[[  5  -2   3   1  -1]
 [ 15  47 -75  -3  24]
 [  1  -1  -2  -1  -3]] => -75

[ -7 -35 -30  49  23  76   0] => 49

[ 69  13 -21  65  65 -12 -78] => 65

[ 57 -77  83 -83   0   0  56] => -83

[ 21  35 -27 -67   1] => -27

[[-54   4  19  65 -22 -26 -17]
 [-37   4   7  20  -8 -14 -11]
 [-72  11  -3 -14   2 -22 -21]] => 20

[-85  -5   7  37 -39] => 7

[  8  78  14 -28  23] => 14

[ 62   8  64 -21 -34  37   2] => -21

[ 42 -57 -35 -44 -65] => -35
---
-155.3   -69.8    35.8   162.2    39.4    55.2
  11.7   -70.3    -1.8   -15.6   -91.3   -59.7
=> -1.8

-0.183   0.113   0.083   0.023  -0.056
-0.202   0.067   0.102   0.024  -0.027
=> 0.067

-20.876   13.456   -0.567  -10.346    3.539
 18.301  -10.673    0.890    9.447   -2.976
  0.922   -4.807   -6.786   -0.649    3.991
=> -4.807

-1.0   0.3  -0.7   1.4   0.1 => 0.3

 0.3  -0.2   0.6   0.9  -0.7  -1.7
 0.9  -0.5  -0.3  -0.1   1.7   2.1
=> -0.3

 -70.71    78.56    94.83   128.90
-110.85    52.97    88.98   136.80
=> -110.85

 0.105  -0.063  -0.188   0.016  -0.160  -0.144   0.116 => 0.016
---
array([4513, 9031, 2505, 3420, 7693, 1615]) ⇒ 2505

array([[2, 4, 2, 7],
       [7, 5, 9, 5]]) ⇒ 2

array([[ 359, -707, -207, -171,  479,  241, -819],
       [ 766,  166,  608, -177,   14, -515, -255]]) ⇒ -207

array([361, 163, 419, 762]) ⇒ 419

array([[3748, 1535, 7486, 7512, 3430, 5009],
       [5924, 4595, 5599, 6291, 7134, 8039],
       [3188, 4165, 4778, 2521, 5127, 4795]]) ⇒ 7486

array([-788, -271, -386,  493,  426, -988,  634]) ⇒ -386

array([[72, 83, 75, 77, 35, 66],
       [63, 72, 76, 93, 47, 72],
       [73, 97, 78, 68, 12, 74]]) ⇒ 75

array([[4317, 4782, 1063, 6971, 6197],
       [7885, 6741, 1063, 4954, 5130]]) ⇒ 1063

array([9173, 9086, 7148, 9256, 1211, 7951]) ⇒ 7148

array([ 759,   51, -695,  248]) ⇒ -695
---
array([-70, -16,  33,  30,  83]) out -70
array([ 43,  18,  35,  21, -67,  62]) out 43
array([-16, -37, -64,  74, -58]) out -16
array([ 11,  -6, -79,  20, -62, -44]) out 11
array([-73, -19,  25,  72, -33]) out -73
array([  0,   2, -57, -71, -25,  10]) out 0
array([ -6, -87,  29, -30,  31, -36]) out -6
array([  1, -44,  27,  89]) out 1
array([ 37, -10, -61,  66, -35,  15,  52]) out 37
array([ 23, -48,   3, -51, -73, -34, -52]) out 23
---
[ 52  26 -73  -8  41 -71] 52, -73

[ 64 -55 -13  10  62   1] 64, -55

[-22  91 -36 -34   5 -14  37] 91, -36

[ 70  -6  -4 -53  48 -24] 70, -53

[ 81  87  74 -44] 87, -44

[ 74  -8  -1 -14  50  12  16] 74, -14

[20 78 76 12] 78, 12

[[ 52 -69 -29   6  44]
 [-27 -19  35  -5 -54]
 [-30  49 -22 -13  -8]] 52, -69
---
[[-112.8  -10.9 -143.6  -11.7   61.1   86.1]
 [-100.3  -96.2  -46.7 -131.4  139.1  147.5]] Out: -11.7

[ 0.112 -0.083  0.050 -0.177] Out: -0.083

[[ 135.1  -40.2  102.2  129.2]
 [  50.5  115.5 -146.0   69.8]] Out: -40.2

[ 0.20 -9.18  5.41 13.42] Out: -9.18

[[  31.20 -127.66   19.37  179.75   65.05  -55.42]
 [  58.09   87.65   41.50 -130.30  195.68   -1.99]
 [ 191.82   57.41  140.90  -22.03  -58.09  146.67]] Out: 179.75

[-1.23 -0.02 -0.82  1.09] Out: -0.02

[ 0.108 -0.109 -0.017 -0.039 -0.094  0.026] Out: -0.039

[-115.2  116.2   41.3   84.3  168.3   24.5   57.1] Out: 168.3
---
[[ 20 -41 -55  -7  -2 -29]
 [-77  -6 -62  24 -19 -29]
 [-18  20 -29 -90  17  38]] --> -29

[[  0  19 -26 -27  -9   6   6]
 [  8 -63  54  89  24  15  46]
 [ 15 -52   7  13 -22  21 -27]] --> 6

[[ 78  46   4 -40]
 [ 73  56  26 -11]
 [  6 -15 -33 -41]] --> -40

[[ -5  15 -34 -44 -28]
 [  2 -54   6  17  -9]
 [-80  21 -54  11  52]] --> -28

[[ -3  25 -49  23  50  28]
 [ 27  15  21  38  12 -12]
 [-28  38  15 -81   5 -39]] --> 28

[[ 10  10 -33 -64]
 [-20  65  -5  49]
 [-55 -35 -25  20]] --> -64
---
[-27 -90  71 -72  59] -> 71
[ 22 -15 -91 -76 -27  29 -52] -> -91
[-74  43 -18  21] -> -18
[ 47  23  26  54  80 -47 -23] -> 26
[-49   5 -46  67] -> -46
[ 62 -64   5  34 -69  65] -> 5
